Every row comes from one small tree of marks. The marks that hang from a mark follow it in brackets, in the order of their numbers. Every link used is in the known rows. Which tree was each row made from?
Each row is shifted at random along 5 fixed directions that mean nothing.
Known rows
Q_25(Q_222(Q_547(Q_449))): [ 135 -159   -8   79    1  178   64  -55 -158    9   93   86  197   76
  238  -68 -124  105  -30 -130   38 -132  -32 -104  -64 -126  -93  -18
   67   -2  -39  -24    1   88 -130  -80   28   16  -43  -11   25    0
   71 -128  -26   82   47  -34 -117   37  -20 -132  243  142   28   58
   96   34   12 -115  149]
Q_380(Q_144(Q_25 Q_449)): [  -8   84  101  -19  103 -116   93 -157  -37   55  -93  -70   96  -23
  -71  123   27  -21  180  -49   64  224  235  164  -45   41   -6   35
   31  123  -44   12  156  148   64   11  -29  -20    4   -3 -228 -279
  111  120  -41  -47   50 -175  -89  177  159   -9 -140 -259   89 -125
 -108 -119 -100  133 -103]
Q_449(Q_380(Q_144(Q_25 Q_685(Q_847)))): [-109  111  -77 -163  117   46 -174  -47 -241   80  -87   90  -52   -7
  -30  218  -86 -122 -194  -63    3   50   35 -155 -218 -142   34  110
  144  149  205   49 -288   89 -121  -33  122  121  118  161  171 -405
  -93 -166  -54 -261  176 -291   45 -117    1   53 -108   28  100  133
 -242  -72 -273   99 -101]
Q_222(Q_117(Q_268(Q_528)) Q_449): [ 131   74   52  178  -59  -20 -117   21  146   15  125  -85   97  103
   70   40   69  128  -24   -7 -154   -1   80  -25   44   52 -137  100
  -13   41 -111  -82  -67  -20 -126 -125   73  -32  -22  -20  -36  299
    8    4   85   88    1   10   86  -11  123  -73   23   47   29  -41
  199  -59   59  -54  119]
Q_705(Q_25(Q_222) Q_847(Q_57)): [ -50 -402   55 -177 -123   89  619 -408 -361 -306 -143  -26  200 -144
  -42 -252 -246  152  288  133  220   68  -96   99   60   95  159 -159
 -222 -231 -157   30  366  287  268   13 -257 -158  -21  129 -521 -390
  206  106  -16  203   56  -28 -423  359 -101    9  -44 -267 -109  -41
 -148   40   90  204   19]
Q_449(Q_222(Q_547(Q_117 Q_528)) Q_380(Q_144(Q_25))): [ 229  175   22  153  104  105 -208 -168   11  110  234 -103  259  168
  163  157   16   40   68 -159 -264  124  320 -145 -135  -42 -267   20
  131  217  100  -95  -73  135 -319 -193  167  132   61 -119   14  101
   44  -67   71  123   98 -138  219   44  350 -121   61    4  148  -92
  107 -158 -250   12  187]
Q_117(Q_33 Q_268(Q_57(Q_205)) Q_528(Q_547)): [-136   84  257   93  -66 -152  433   13  212  -56 -211 -366   26 -214
 -340    8   17  -86  384  172  -92   -5  -35  184  266  279  304 -296
 -162 -240 -143  105  274   29  446  159 -200  -20 -126  159 -369   72
  -28  222  312  102   26  230  -45  125  163  210 -119 -510  -22  -53
 -120 -146  282   66   23]
Q_380(Q_144(Q_25(Q_847(Q_57 Q_705)) Q_222(Q_547))): [-249  270  131 -635  -54 -561 -187 -103  -59  -16  -12  -83 -195   58
  -61  309   99  191  -76  244 -358  466   84  -59  -21  635 -120  325
 -316  297    7    1  147 -145   49  229 -152   13  130  162 -169  110
 -160  134  131 -521   66  -11  354  384  -13  -31 -108  -64 -133 -226
 -277 -494   -6  136 -551]
Q_144(Q_25(Q_222(Q_117) Q_847) Q_380 Q_449 Q_685): [ -19   11  -36 -211  -54 -228 -209  128 -148   -9   16  257 -231  148
  137  200  125   70 -389  127   24   56 -133 -208  -79   53  108  218
 -135  282   -7   51  -20   15   -6  260 -101   25  -32  312 -137 -217
  -34  -69 -164 -444   70 -380  -82  296 -309 -100 -112  150   -4  184
 -126  -75  163  -49 -442]
Q_268(Q_57(Q_205(Q_144 Q_685) Q_528)): [  11  -15 -104  -76   83  132 -100  -13  -37  121  -15  -86   -5 -172
 -151   22  -43   68   56  -53   10  -74  118   98  -75  -34 -173   73
  218  -52  184  -31 -260   -5 -186 -288  171  -41  132 -421  368 -116
  151   11  -57   95  -85  124  100 -307  170  105   14  173  -12 -132
  -46  -83 -324   44  207]
Q_25(Q_222(Q_449 Q_547) Q_847): [  35  317  101 -343   69 -513  -68 -145  131  -25   -7 -300  173  -81
  -93  175   89   79  146   57 -311  238  323  165  -53  338 -286  -20
 -173  149   -4   -1   96   96  -32 -123   89    3  227 -179 -103   36
    3  230  174   59   28  129  156  341  332  -69  -62 -217  268 -382
  -22 -414 -149  -43  -48]
Q_117(Q_33 Q_547(Q_449)): [ 353 -183   83  334  -11  137  252  -54   94   39  153  -51  265  128
  106 -187   41  145  257 -151   99   -6  158  236   45  -60  -55 -200
   90  -39 -185 -151  206  -15  -45 -136   24 -102  -90 -269 -227  107
  143   36   18  366 -158   88 -166   72  210 -147  163  -13  122 -139
  220  215   23   20  548]
Q_57(Q_528(Q_547(Q_222(Q_449)))): [-207  254  -15 -102  164    5  -51 -143  -87  -61 -130 -317  186 -339
 -143  147 -282 -209  116 -196 -216 -215  158  -95  -53  -72  -75  -99
  103 -135  299  210 -203  260   62 -204  121  235  167   56  258 -255
  -33  -63  131   48  221  229  139 -215  278  169  -10 -256  184    4
 -170 -283 -269  -99    7]
Q_33(Q_268(Q_57(Q_205)) Q_528(Q_547)): [ -18  158  -46  175   25  187 -205  200  105  164  195 -135   74  -89
  -79   75 -125  218  -82 -197 -136 -173  159   74   57   27 -227  113
  193  -54  128  -75 -336 -115 -210 -269   73  -22   56 -375  388  292
   28  -49   27   70   13  327  171 -413  183  143   13  142 -166  -39
  156  -63  -76   -5  337]
Q_268(Q_57(Q_205(Q_685)) Q_528(Q_547(Q_117 Q_449(Q_222)))): [-182  179  -91  -43   57  -82 -177  227  208   60 -162  -15 -183 -176
 -113   26   72 -328   22   24  -28  -28  -54   93   45  -90  101 -128
   35    9   52   66  -28  -84  -12  108   22  111  -36  -77  222   88
    5   45  -51  106  -48  171  126 -145   -6  120   26   18   78   55
  -26   36  -16 -176 -141]
Q_25(Q_222(Q_449 Q_547) Q_847(Q_705)): [-172  120  -80 -429  110   45 -109 -128 -265  -89  -55  -64  125 -211
  -14  126 -229  -50 -200  -70 -217 -215   -1 -271 -258  -60 -115  -13
    1  -50  216  193 -325  216 -149 -162  117  149  196  174  344 -378
 -123 -159  120 -180  181   37   80  -40   79  -10  136   46  224   55
 -235 -265 -143 -217 -134]
Q_528(Q_547(Q_222 Q_449)): [   2   69   -6    6   40 -159   31   60  146   82  -53  -13   40   27
   81  -71   43 -170  152  -80   56  103   74  224   35  -42    5 -157
   -4   70  -77  -45  211  -71   43   79   20   40  -21  -86  -26   81
   36   69  -89  160  -54  124  -10   42   38  -50   38  -37  115  -75
   87   85  -31  -53   49]
Q_380(Q_144(Q_25 Q_449(Q_222(Q_117(Q_528))))): [  80  -37   79  198  -71  -32  103  -26   90   43  -12  130    0  173
  144  -33  213    7   41   57  105  264   45   21   45    4  103   41
  -19  169 -268  -41  352   26  -15  210 -135  -32 -186  148 -415    3
  122   61 -103   -7  -21 -273 -161  344  -58 -160  -47  -74  -28   10
   63   62  248  -17 -174]
Q_57(Q_205(Q_144) Q_528(Q_547(Q_117))): [ 155 -137   11   53 -160 -148   17  102  238   92  120   51 -127  237
   96 -135  229  269  136  135  -22  192  -12  246  177  276 -173  120
 -107  137 -136 -218  234 -329  -76   47  -87 -167 -131 -337 -107  492
  210  150  -94  143 -241  148   59   85 -106  -78  129  278 -314 -176
  179  -45   79   70   98]
Q_547(Q_117 Q_449 Q_528): [  -9 -108  -85  141   59  233  -16  233   62   22   27  279  -99  211
  140 -113    8 -327  -94  -66  207 -174 -257  -81   -4 -412  234 -149
   13  -37  -95   15   16  -60   76  159   16   75 -151  231  150   30
  -31 -118 -150   -3  -67 -167 -133 -168 -307  -75   92  134   34  291
  135  359  169 -181 -171]
Q_685(Q_705 Q_847(Q_57)): [  29 -247  -62 -213 -130  -75   96  -49  -84 -188   78  213 -127  110
  -19 -183   43  163  -95  152  197  184 -179   52   55   65   28  133
 -145   62 -105 -134  141 -229    2   76  -76 -200   29 -102 -105   86
  -29    0 -172  -70 -150  -82 -131  115 -252  -94  -87  174 -152  -39
   -3  190   35  234   -1]
Q_222(Q_117(Q_33 Q_268 Q_528 Q_547) Q_449(Q_380)): [   0  -26    9  472    4  208  228  274  311   24 -222  242 -106   63
   94 -206  270 -400  -83   72  311 -179 -327  -64  111 -438  523 -436
  -39 -226 -358  149  195   -7  233  360  -56    4 -286  627 -250  -24
 -219  -13   30   66  -43 -221 -315  100 -263  -96   26 -158  277  383
  126  475  613 -331 -144]
Q_25(Q_222(Q_117(Q_268) Q_547) Q_847(Q_705(Q_205(Q_144)))): [-197   43   55 -408  -16 -198  160 -214  -86 -187 -111 -156   29 -178
 -129   11  -43    3  -19  231 -226  -15  -17 -111 -182  217    4  -86
 -277  -69   15  169  -24  229   56    5  -63    4   93  260  -94 -215
  -80   75  213  -98   85   80   30  277   61    8   15 -147  126  -54
 -246 -285   68 -148 -233]
Q_847(Q_57(Q_268 Q_528(Q_547)) Q_705): [-153  -38  -53  -96  101  262  127 -169 -140 -224 -123 -130   21 -406
 -261   -8 -294   21   85  -45    9 -261   13 -140   43  -24   31  -45
   95 -311  245  197 -134  158  170 -197  -11  -37  135   20  228 -333
  -14   37   34    1   36  212  -12 -253   14  213  -78 -174  -39  -31
 -201  -93  -76  -37  -25]
Q_117(Q_33 Q_268 Q_547(Q_222(Q_449(Q_380)) Q_528)): [ 358 -174  232  284 -193  130  194  -88  -29   51  292 -176  230  313
  253  -66   19  232  165   -1 -259  -54  -34 -125   71  236   -9  -17
  -56   23 -126 -151  199  -83  -68   -5  -38   58 -165    5 -331  471
  -58 -126  265  127   31   45  132  157  159 -177  270   -2 -157    6
  203  -53  122  101  410]
Q_528(Q_547(Q_449(Q_222(Q_117)))): [-247  -19  -65   -6  -52   18 -103  193   -6  -19 -132  262 -179   49
  224  -51  -14 -244 -212   12   57 -111 -368 -199   49 -166  236  -31
  -89   31  -63  119   57  -75   57  366 -114  136 -175  553   32   69
 -155 -187  -74 -208  117 -112  -39   -7 -381  -45  142  163  -85  412
  -58  119  249 -189 -363]
Q_33(Q_268(Q_57(Q_528))): [-219  150  103  161  128 -166  294  148  295  -95 -304  -76  -98 -283
 -358   -7   51 -316  255   98  257   54  -16  283  192 -102  346 -279
  -73 -227 -190  184  291  121  486  217 -128  -93  -22  142 -178 -131
  -13  344   -6   70  -45   41 -231   47  -49  226 -335 -571  127  -25
  -28  178  278  -23 -317]
Q_205(Q_144(Q_380) Q_847): [ 137 -229  254 -228 -125 -176  193 -446 -327  -45  136 -261  171  112
   37   86 -175  462  247   67 -281  153  113   20  -97  538 -173  323
 -167   92  137  -93   67  112   20 -109  -47  -25   50  -34 -344   24
   66   -6  175 -130  160  -60  120  176  248   42   52  -50 -325  -93
 -214 -451 -411  536  251]
Q_144(Q_449(Q_222(Q_117))): [  34 -171    8  163  -94  127  -89   31 -100  -32   57  236  -29  154
  243  -72   11   43 -167  -24  107  -91 -214 -205   21 -126   66  148
   -5  100  -81    9   59    9  -45  191  -92   21 -179  303 -117   53
   18 -172  -96 -152   57 -258 -136   86 -242 -130  120  200 -130  271
   37  104  175  -22 -166]
Q_380(Q_144(Q_222(Q_117(Q_268 Q_528) Q_449 Q_547))): [ 313 -391   95  455 -223  507  190  -85 -168   28  221  191  242  295
  437 -148  -38  334 -117  -32   -2 -117 -142 -340  -31  -15    0  123
  115   65 -243  -92  139   33 -288    4  -93  -19 -358  185 -250  255
   83 -229   26   80   84 -210 -215  129 -102 -211  301  289 -258  204
  184   82  340 -115  309]
Q_705(Q_25 Q_205(Q_57(Q_528) Q_685(Q_847))): [-130    3 -119 -467 -104 -557  -69  -20   68 -133  -66   26 -304   11
 -159  -74  226   49    0  264   90  389   18  290   65  297 -117  139
 -288   61  -41 -155   95 -228   87   28  -52 -212  172 -280 -109   97
  -39  214 -117  -48 -206   89   73  200 -149  -27 -274   56  -56 -310
  -22  -27 -144  229 -166]
Q_33(Q_268(Q_57) Q_528): [ -93  -57  -10  307   64  448   70  135  -96   24   60   34  105 -135
  -72  -12 -276   20 -103 -210  106 -343  -69 -103  -16 -282  120  -14
  210 -256   37   95 -251  127   -3 -125    3   13  -32   50  244  -52
  -22 -140   -9   -7  113   56 -142 -382  -18  162  -19  -39 -111  252
   58  193   80  -32  150]
Q_705(Q_25(Q_222) Q_847): [-421  356  -94 -572   72 -611 -153   -7   67   -3 -236  -78 -199 -108
 -183   96   81 -237  -13  100   -9  300   47  238   46  114  -41  -65
 -324  -15   13    6  -21  -12  243  127  -55   34  259  113  -46 -194
  -80  184   41 -183   15   96  131  178  -64   34 -194 -221  223 -179
 -148 -155 -103   12 -544]
Q_25(Q_222(Q_449(Q_380(Q_144)) Q_547(Q_528)) Q_847): [ -34  138 -135  -89  143  107 -140  150   32  165 -116  231  -12   54
  128   70  122 -281 -237  -18   57  -38  -82 -124 -179 -300   64 -152
   97   42  -20  127  -69   32 -175   81  155   97   30  196  232 -211
 -124  -56  -32  -49   55 -225  -54   59 -150 -114   62  116  251  116
   -7   94  101 -328 -268]
Q_222(Q_449 Q_547(Q_528)): [ 355  -94  137  118  -73  -38   84 -139   55  -48  293 -166  340  203
  176   -4   37  339  206  -55 -218   94  173   12    3  227 -301  100
  -34  150  -96 -175  152    0 -145 -217   59  -96  -47 -255 -127  367
   88   65   90  217   -1   28   33  133  235 -175  101   11  -58 -223
  258 -196  -62  102  429]
Q_33(Q_268 Q_528(Q_547(Q_117 Q_222))): [  53 -311  114  412 -130  452  338    7 -133 -103  178   19  191   75
  142 -202 -305  135   57 -158    7 -335 -128 -155   28 -109  145  -64
   44 -186  -90   25  107  128   38    2 -181   49 -245  124 -148  209
   88 -187    1  166  112  115 -237 -103  -83   56  190   -6 -326  297
  126  162  224  -25  315]
Q_449(Q_222 Q_380(Q_144(Q_685))): [  67   75  104  123   63 -147  107  -41  113   89 -214   46  -19   59
  -49   33  209 -228  178   83  161  303   94  173  -54  -25  150  -95
   49  176 -119    9  282   75  147  211  -16   -1  -31  106 -316 -210
   62  148  -59   28   12 -317 -141  269   -1  -26 -155 -275  153  -90
  -55   57   -6   78 -138]
Q_57(Q_205(Q_144(Q_222(Q_117) Q_380) Q_685) Q_268 Q_528): [  39 -137  -51  164   13  -27  124   67  140  -51 -216  208 -309  -49
  -63 -135  263 -102   22  194  354   36  -86   99   86 -118  155  -71
   23  -38 -112   93  210   -4  175  202  -70 -122 -106  -68 -109 -188
  126  198 -226   44 -223 -142 -225  125 -231   46  -95    5  -40  -27
  -25  193  184  -77 -226]
Q_57(Q_268 Q_528(Q_547(Q_222))): [ 120  113   83  131    6 -272  161  -55  299  -70  -27 -251   66 -117
 -161  -32   72   58  368   27  -54  161  270  275  221  218 -142 -122
  -10  -40  -60  -43  341  -17  169  -71  -41  -90   60 -378 -187  199
  161  331   21  329 -143  292   23  118  211   83 -124 -301    0 -389
  133  -88    3   16  108]
Q_847(Q_57(Q_528(Q_547(Q_222)))): [-199  -19   37 -157   -8   57   63  -97 -172 -100  -75 -112   11 -184
  -82   41 -251   20   59  -13 -109 -133 -104 -150   85  143   66   62
  -36 -148  163  137    4   49  178   10  -76   68   51  180   46  -31
  -48  -59   74 -127  138  156   71  -92  -64  137   10  -86 -171   82
 -176 -179  -42   44 -148]
Q_57(Q_205(Q_685(Q_705(Q_25)) Q_847) Q_268 Q_528): [-235  103 -293 -294  197  -65    4   76   95 -149 -339  100 -325 -356
 -376 -129   95 -426  -47   79  389  -45   35  150  -40 -402   53 -243
  141 -181  140  137 -190   32  137  -77  102  -45  227 -288  383 -594
   41  143 -238  120 -251   54 -123 -230  -67  174 -239  -84  259 -155
 -151  234 -138 -137 -166]
Q_57(Q_205 Q_268(Q_528)): [ -11 -228   50  131  -64  163  315   75  -55 -111 -161  123  -93  -42
  -99 -111  -44   19   89  132  208 -109 -231   16  153  -59  180  -54
   39 -143 -120   98  141  -27  210  148 -172 -115 -155   39  -69  -75
  112   57  -51   59  -68  -34 -258  -44 -212  128   53  -76 -251   82
  -43  155  266   21 -105]
Q_547(Q_222(Q_117(Q_268(Q_57)) Q_449(Q_380(Q_144))) Q_528): [ 112  -23  119  172 -148   43  -32   94   97  135   82   63  -16  338
  234   51  154  -54  -18  185 -154  148 -196 -136   42  122  134  108
  -78  169 -225  -73  223 -123  -76  247  -30   75 -190  260 -189  486
 -100  -50   89  -54   81 -208  149  161 -116 -125   76   77 -158  136
  162    4  250  -29 -188]
Q_705(Q_25 Q_205(Q_685) Q_847(Q_57)): [-272   -1 -209 -595    0 -167 -176 -160 -279  -84  -69  -17 -111 -151
 -148  -39  -84    2 -139   70   16   83  -12   41 -154   89 -159  106
 -153  -55  233  -47 -345   -6  -38 -190   45  -77  268  -74  233 -310
  -84  -52  -36 -134    6  117  128 -132  -50   44 -119  152   35 -106
 -197  -92 -363  140  -47]
Q_847(Q_57(Q_268(Q_528(Q_547))) Q_705): [-173   36 -121 -119  102  219  -82   -3  -59  -76  -73    7  -87 -289
 -194    8 -184   -4  -82  -84   29 -203  -12  -95   12  -86    0    6
  113 -252  205  114 -233   -9   47 -159   43  -49  134  -40  355 -201
  -68    1  -29  -57  -24  202   58 -321  -60  151  -48   17  -13   -5
 -106   23  -69  -80  -67]
Q_268(Q_57(Q_205(Q_144(Q_380) Q_685(Q_705) Q_847) Q_528)): [ -81 -265 -112 -223  -41  163   47  -19 -237  -29  -92  140 -203 -102
  -83  -54  -62   28 -119  134  133  -98 -243  -92 -104  -39   95  145
   77  -46  165   57 -177  -49  -68   15   14  -23   10  -72  234 -216
   16 -115 -124 -151  -26  -92  -23 -196 -156  128   28  239 -215  150
 -224   27 -166  158   -7]
Q_705(Q_25 Q_205(Q_57(Q_528(Q_547)))): [ -70 -247 -122 -168 -116  178   52 -163 -351 -126   82    8   75  -65
   71  -71 -284  277  -72  -21  -35 -139  -98  -97   16  103 -151  157
  -34 -133  176  -36 -201    9 -106 -193  -73  -75   32  -46  108  -28
   33 -157  -14  -13   88  139  -11 -155 -100   44   39  218 -283   57
  -59  -85 -129  157  155]
Q_205(Q_685(Q_705) Q_847): [ 241 -127   18 -313 -101 -321  -26 -192   20  -60  234 -124   29  133
  -79  -84   82  335  120   40  -97  270  261  205 -106  311 -388  227
  -57  202   36 -294   -1 -135 -178 -265   89 -165  184 -587  -70  148
  136   72  -60   94 -191   64  100   63  237  -78  -30  168  -69 -398
   75 -146 -425  328  466]
Q_33(Q_268(Q_57(Q_205(Q_847)) Q_528(Q_547))): [  45  -78 -185  348  110  441  100  198  130   95  -26  108   59 -256
 -130 -174  -97  -74  -10 -195  313 -259   89  186   16 -426   47 -264
  365 -244    2   25 -152   22 -151 -224  114 -105  -49 -409  352 -169
  158   50 -194  395 -146  194 -278 -411   91  174  -62   98   58   48
  134  402   46 -118  427]
Q_847(Q_57(Q_268 Q_528) Q_705(Q_205)): [ 105 -374 -244  107   28  710   73 -109 -340 -154   87  198   64 -190
  -39 -213 -283  172 -187  -95  254 -403 -119 -241  -92 -335  -66   39
  305 -303  209   68 -360   68 -178 -365   88 -160   75 -223  473 -353
   78 -186 -179   96 -105   77 -179 -452 -141   59   82  311 -112   65
   -6  286  -47  -90  271]

Which tree is each row?
[ 408   80   -7  213   78 -182 -232   63  245  194  142   18   61  181
   32   44  303  127   74 -107  167  226  350  318  -49  -26 -259   98
  162  311  -10 -258   28 -109 -125 -172  186 -170   63 -487  -32   32
  176  179 -184  152 -197 -163  -36   59  162 -146 -163   61  211 -342
  261   80 -224  131  316]
Q_144(Q_449(Q_380) Q_685)
[  49  152  -62   23   65 -165 -249  135  182  110  -15  151 -132  108
   43   57  318 -212 -126  -12  118  242  110   19 -106  -90    5   40
  107  278  -17  -67   98 -103  -88   95   93   36  -30 -111   22  -50
  -12   79 -139  -38  -89 -223  -11  161  -80 -149 -162   44  166 -116
   45   68  -14  -93 -124]
Q_380(Q_144(Q_449(Q_222(Q_547(Q_528))) Q_685(Q_847)))
[ -38    2  -49  198   70  171  -57  256   51  168  -81  137 -174  -69
 -106   40   73  -77 -127  -10  220  -77  -59  112  -24 -177  173    4
  175  -55   16   32 -156  -67   18   32   39  -60  -53 -118  219  -92
   28   46 -139  -40  -62  -53  -81 -229 -115  128 -131   48  -42  106
   22  211   60   -4  -18]
Q_33(Q_268(Q_57(Q_205(Q_144(Q_380 Q_685))) Q_528))
[  16  -62  -33   70  -13  303 -240  -14 -270  218   42  218   10  211
  259   82  -89   23 -230 -106  -34  -44 -151 -271 -130 -129  -39  218
  180  126  117  -17 -226  -47 -269   65   65  135  -31  250  144  -23
  -77 -336    4 -246  186 -298  112 -148 -132  -66  223  306 -153  269
  -75   11 -137   56  -90]
Q_449(Q_222 Q_380(Q_144))
[  25   35  -80  133  101  314  -56  143   35  123  119   34   66  -23
   36  -43 -101  -71 -117 -220   28 -321  -16 -154  -13 -277   19 -160
  160 -163   91    0 -285  -25  -92 -167  108   52   -6   26  290  -68
  -96 -143   47    2   -6   83   -2 -375   18    9   96   48   83  134
   89  169   18 -140  196]
Q_117(Q_268 Q_547(Q_528))
[-117 -174  -21 -150  -64   14  182   39  -99 -136 -152   27 -131 -165
 -198  -43  -69   -9   53  174  105  -50 -221   -7   66   46  140   28
   -6  -70    6   79   24  -22  109   66  -87  -66  -31  -42   57 -108
   48   22  -39  -26  -21    8 -123  -82 -133  172  -32  -10 -175   57
 -179    6   19  104  -63]
Q_268(Q_57(Q_205(Q_685(Q_847)) Q_528))
[  56   26   10  110  -23  154 -192   81  -50  106  154  -14   18  185
  174   17 -107 -122  -79 -109 -149 -153  -39 -151  -37 -115   -8   34
   61   27   49  -68 -143  -66 -137  -43   83  200  -36   11  162  282
  -24 -214   58   25   17   79  227 -186   37  -52  218  170  -19  127
  124   76  -62 -109   16]
Q_547(Q_117(Q_268(Q_528)) Q_222 Q_449)
[  86  -43   30  270  -65  483 -175   13 -257  101  294  -91  179   86
  255   19 -258  158 -228 -295 -274 -439  -59 -419  -66  -97  -72   90
  213 -121  194  -11 -415   -5 -294 -209   78  251  -36  111  227  197
 -145 -476  249  -86  161  145  259 -322  138  -77  389  251 -129  279
   59  -28  -59 -100  388]
Q_117(Q_33(Q_528) Q_268 Q_547(Q_449(Q_222)))
[ 114  198  123   52  -58  -94 -271  -36    2  104  315 -292  166  154
  130  134  -44  253    2 -195 -452  -10  200  -77    6  288 -304  204
    9   95  131 -131 -180 -105 -197 -186   64  170  102 -173   29  448
  -74 -184  275  -41   73  257  439  -45  333 -110  249   86  -64 -115
  118 -287 -210   47  306]
Q_117(Q_33(Q_528) Q_547(Q_449(Q_222)))
[  53  129   17 -194   -7 -423  -63   61  242   33  -59  -50 -213   42
 -189    2  234   57  130  185   48  293  146  320  143  251 -174   59
  -54  120  -53 -122  103 -237  104   32   13 -158  116 -392   -4  140
   69  281  -58   20 -251   88   91   54   79   55 -140   -8  -58 -351
   24  -75  -61  161  -58]
Q_57(Q_205(Q_847) Q_268)
[ -94   82  -27 -317    4 -352 -168 -166 -222 -150  -41  -30 -102  -47
  -46  150   20  -12 -141   35   66  161   66  -19 -100  102  -30  183
 -175  248  212   -8  -75  107  150   90  -87   66   94   68 -140 -395
  -23    7  -81 -299   98 -180   12  218  -53   -4 -250 -161  106  -82
 -205 -159 -197  224 -225]
Q_144(Q_222 Q_380 Q_449 Q_685(Q_705(Q_25 Q_847)))
[ -75  154  289  -21 -131 -249   44 -101   59 -101   18 -286   36   30
    8  186  -25   52  150  220 -446   66 -139 -243  149  444  125   83
 -315   81  -23   76  177   74  190  273 -186  139  -85  527 -406  383
 -210   14  389 -210  273  -36  286  246   91   67   27 -363 -180  128
 -109 -377  156  146 -275]
Q_449(Q_222(Q_117(Q_268(Q_57) Q_547(Q_528))) Q_380)
[ -53   54  149  257   16 -146  347   40  289  -85 -198  -82   -3  -35
 -189 -122  138 -323  274  101  152   68    6  208  136 -125  321 -372
 -105 -186 -328  103  392  134  405  225 -102   -8 -102  179 -416   -1
   50  218   70  235 -100    3 -235  261   46   33 -141 -414  250  -20
   71  243  328 -115 -143]
Q_547(Q_222(Q_117(Q_33 Q_268(Q_528))))
[-124  211   50 -287  -48 -638 -332  189   66  -23  -55  143 -360  180
  108  232  274  -94 -261  184  -40  306 -152  -71   13  277   97  227
 -282  385    5  -13  112 -227  193  431  -83   84  -23  272 -121  154
 -271   57  -51 -493   40 -196  169  311 -285  -68 -150    0   20   25
 -121 -141   68   83 -484]
Q_144(Q_222(Q_547(Q_449)) Q_380 Q_685(Q_847))
[ -72 -359  -34 -310 -142  124  300 -124 -361 -216   17  186   36   86
   63 -148 -204  173  -84  102  100  -33 -282 -104  -59  -19   74   53
 -158  -17  -75  -19   39   10   -5   80 -196  -86  -38  190 -123 -210
   38 -164  -60  -88   49 -142 -224   82 -270  -41   86  115 -221  148
 -129  100   64  153  -32]
Q_685(Q_705(Q_25(Q_847)))
[  -6   85  134  264    0   13  207 -140  149  -48 -142 -200  158 -183
  -73   57  -11  -56  243   57  -60   84  149   59   97  119   92 -108
   10  -25 -132  102  288  215   83   44  -79   33 -129   94 -312    2
   88  188  105  187  100   30  -98  203  186   86 -118 -345   56  -76
  -26 -140  177  -85  -26]
Q_380(Q_144(Q_222(Q_117(Q_268(Q_57(Q_528(Q_547)))) Q_449)))
[ -18 -156 -131  -37   46   89   19  -23 -191   81  -11  253  -62   72
  109  -64   32   15 -157  -23  239   24  -84   54 -137 -199   46   13
   11    3   21   -1 -126    5  -91   24   35  -94   -6   44   81 -305
   -9  -77 -226 -133  -22 -183 -155  -66 -144  -56  -27  181   15  151
  -57  191  -79  105  -19]
Q_705(Q_205(Q_144(Q_25 Q_380)))
[  28 -207 -142 -246  -16  -31  141  -46 -103  -15 -146  294 -155    9
   57 -178  164  -66 -150  196  288  118 -127  165 -158  -78  133  -84
  -96  -30 -112   50  130  -30  -55  119   18 -158   31   -6  -33 -332
   -7   88 -230  -55 -157 -165 -253  267 -268 -145  -66  178  116  -14
  -78  209  108  -42 -204]
Q_25(Q_222(Q_449) Q_847(Q_705(Q_205(Q_57 Q_144(Q_380)))))
[-124  163 -106  168  192  158  -82  129  143   32 -173  -21   17 -239
 -111   70 -111 -349   64 -108   74 -197  -33   27   44 -325  158 -231
  125 -141  124  154 -100  110   69    1  101  110   12  135  260 -120
  -47   28  -19  127   74   65    6 -277   31  179  -62 -150  213  164
  -30  129  -36 -162 -110]
Q_268(Q_57(Q_528(Q_547(Q_117 Q_449(Q_380)))))
[ 180  114   95  279  -10  -82   -8  107  308  147  124 -194   74   27
 -180   36  138  130  191  -36  -48  104  222  288  175  110  -82  -76
   68 -106 -149 -170   53 -136   10 -158   71 -133   39 -401  -94  339
   80  199  135  241 -185  193   92  -44  270   26 -104  -99   96 -270
  244   93   21   70  283]
Q_117(Q_33 Q_268(Q_57 Q_528))
[ 317  280   17  359   16 -457 -192  199  651  203  149  -11  -52  272
   64  -30  538   29  119  -29   98  403  362  483  215   74 -152 -139
  -96  201 -319 -248  349 -244   39   81   60 -145  -33 -390 -325  419
   87  350 -113  272 -327   81   26  313  170 -192 -177  -23  339 -383
  424  199  157  -80  153]
Q_144(Q_222(Q_117(Q_33 Q_528(Q_547(Q_449)))) Q_380)
[  53   25  124  408   -6   59  182  136  263  -55   52  -46   70   66
   -1 -116   83  -51   91  -58   44  -87   24  104   90 -106  159 -188
  -52 -128 -260   29  168   54  169   81  -88  -18 -138  141 -250  236
  -28   51   90  178  -54   84 -126   91   49  -42   26 -191   86   79
  202  213  326 -161  147]
Q_222(Q_117(Q_33(Q_268 Q_528) Q_547(Q_449)))
[ -30  -63  -20  147  -26   96   82   96   40   -8  -42   59  -35  -58
    6  -66  -82  -17   24  -57   49 -117  -79  -17  112  -68   55  -72
   81 -138  -18   39   89  -53   55   48  -63   -4  -73  -39   46   87
   36   15  -42  114  -24  142  -73 -116 -102   81   62    0 -134   49
   59  125  117  -82   -5]
Q_57(Q_268(Q_528(Q_547(Q_222))))
[  43  241   71   32   33 -363  -39  -46  293   28  -61 -173  104   22
   23   35  153 -118  220   22 -132  229  193  231   47  121  -91 -112
 -127  150 -105  -31  241   28   54   70   51   26   26    7 -200  204
   -8  183   27  182   28   65   79  222  210  -49  -72 -189  224 -156
  103 -130  -36  -16    5]
Q_528(Q_547(Q_222(Q_117 Q_449(Q_380))))
[ 227 -200  267  214  -64  144  265 -201 -121 -171  169 -191  304  215
  135   26 -147   88  282    7 -251 -127  -79 -195  -12  112   61  -53
 -137   10  -35   13  190  190  141   27  -71   99 -173  278 -314  255
  -19  -94  280  121  168 -102   26  174  134  -55  208 -174  -89  133
   41 -146   25  100  218]
Q_222(Q_547(Q_117(Q_33) Q_449(Q_380) Q_528))
